Here is a tiny trained network, its code and every weight. The questions are about switching its units off for an input and a class, where a switched-off unit gives its printed mean instead of its output.

import numpy as np


def w(rows, s, z=0):
    codes = np.array(rows[::2]) - 128.0
    scale = np.full(codes.shape[1], s)
    scale[-1] = z or s
    return codes * scale


def f(y):
    return y / 2 * (1 + np.tanh(0.7978845608 * (y + 0.044715 * y**3)))


def log_softmax(a):
    a = a - a.max(-1, keepdims=True)
    return a - np.log(np.exp(a).sum(-1, keepdims=True))


def net(x, mask):
    res = np.array(x, float).reshape(1, 5) / 4 @ E
    y = f(res @ A[0][:, :-1].T + A[0][:, -1])
    res = res + np.where(mask, y, B[0][:, -1]) @ B[0][:, :-1]
    return log_softmax(res[-1] @ U[:, :-1].T + U[:, -1])


A, B = {}, {}
E = w([
[128,136,138,166],'x0',
[128,125,127,122],'x1',
[185,205,10,94],'x2',
[255,14,86,139],'x3',
[43,32,70,148],'x4',
],0.0094)
A[0] = w([
[49,153,137,135,2],'N1',
[66,33,155,148,75],'N2',
[175,188,115,116,84],'N3',
[24,93,11,166,4],'N4',
[128,139,176,141,233],'N5',
[57,76,57,163,170],'N6',
[75,218,127,105,178],'N7',
[110,103,252,106,113],'N8',
[20,181,149,111,233],'N9',
[198,123,119,143,244],'N10',
[56,202,134,106,73],'N11',
],0.018,0.0069)
B[0] = w([
[115,85,160,60,171],'N1',
[35,148,78,138,193],'N2',
[141,109,101,194,181],'N3',
[254,116,176,94,192],'N4',
[109,95,90,71,178],'N5',
[48,132,142,113,198],'N6',
[70,112,71,184,230],'N7',
[223,126,180,93,204],'N8',
[239,143,139,158,250],'N9',
[136,140,175,81,208],'N10',
[62,155,133,99,209],'N11',
],0.022,0.019)
U = w([
[243,180,132,181,171],'0',
[159,145,162,94,225],'1',
[2,159,63,166,2],'2',
],0.01,0.0024)

Each question gives the input, the list of numbers given to net, and the class t.
The units are the neurons (one row each of A and B). Each row of codes is followed by its name. A weight is (code - 128) times the scale printed after its matrix; where a second scale follows, it is the last column's (A, B and U).
mask holds one flag per neuron, in row order. A switched-off neuron (its flag False) gives its mean, the last column of its row in B, instead of its output. The means were averaged over made-up inputs and are rounded, as every weight is.
A unit's drop is (log p(t) with every unit on - log p(t) with that unit switched off) / (log p(t) with every unit on - log p(t) with every unit switched off).
The circuit of an input: a set's keep is (log p(t) with only the set's units on - log p(t) with every unit switched off) / (log p(t) with every unit on - log p(t) with every unit switched off). Starting from all 11 units, units are removed one at a time, each time the one whose removal leaves the highest keep (on an exact tie, the one counted first), for as long as the keep stays at least 0.8.
units of the circuit, in order: the units of the circuit, biggest drop first
unit that matters most: the unit with the biggest drop
k most important neurons: the k neurons with the biggest drops, biggest first
drop of u: that unit's drop, to one decimal
input [-6,4,4,-7,1], class 0: units of the circuit, in order	(N9)
input [0,7,-3,6,-7], class 1: 4 most important neurons	(N9 N10 N4 N5)
input [-8,5,-8,-6,0], class 0: 3 most important neurons	(N9 N8 N6)
input [-2,-1,-3,-8,-5], class 0: 3 most important neurons	(N9 N8 N6)
input [-3,7,1,-8,8], class 0: 2 most important neurons	(N4 N9)
input [-5,5,0,5,-6], class 1: 3 most important neurons	(N9 N10 N4)
input [-5,-7,-6,1,2], class 2: 4 most important neurons	(N2 N4 N9 N10)
input [7,-7,7,6,3], class 1: 4 most important neurons	(N9 N10 N6 N8)
input [6,-8,8,2,7], class 1: units of the circuit, in order	(N9 N6 N4)
input [3,-2,3,5,5], class 1: 3 most important neurons	(N9 N4 N6)
input [5,1,-3,-5,-3], class 0: 2 most important neurons	(N9 N6)
input [-7,4,1,-7,-7], class 2: 3 most important neurons	(N7 N11 N4)
input [-8,-6,2,-6,-7], class 2: 2 most important neurons	(N7 N11)
input [-6,4,-5,4,7], class 2: unit that matters most	N2
input [8,1,-6,2,-6], class 1: 4 most important neurons	(N9 N5 N3 N4)
input [-2,1,-8,-3,-3], class 0: 2 most important neurons	(N9 N8)
input [8,4,-1,7,-1], class 1: 2 most important neurons	(N9 N10)
input [8,-3,-1,5,8], class 2: 4 most important neurons	(N2 N6 N9 N8)
input [2,5,-1,-7,-4], class 0: drop of N8	0.2
input [3,5,-7,7,2], class 2: units of the circuit, in order	(N2)
input [6,-3,-7,7,-8], class 1: drop of N4	0.1
input [-4,0,-2,7,-6], class 1: drop of N4	0.2
input [8,-3,-4,5,-4], class 1: drop of N10	0.1
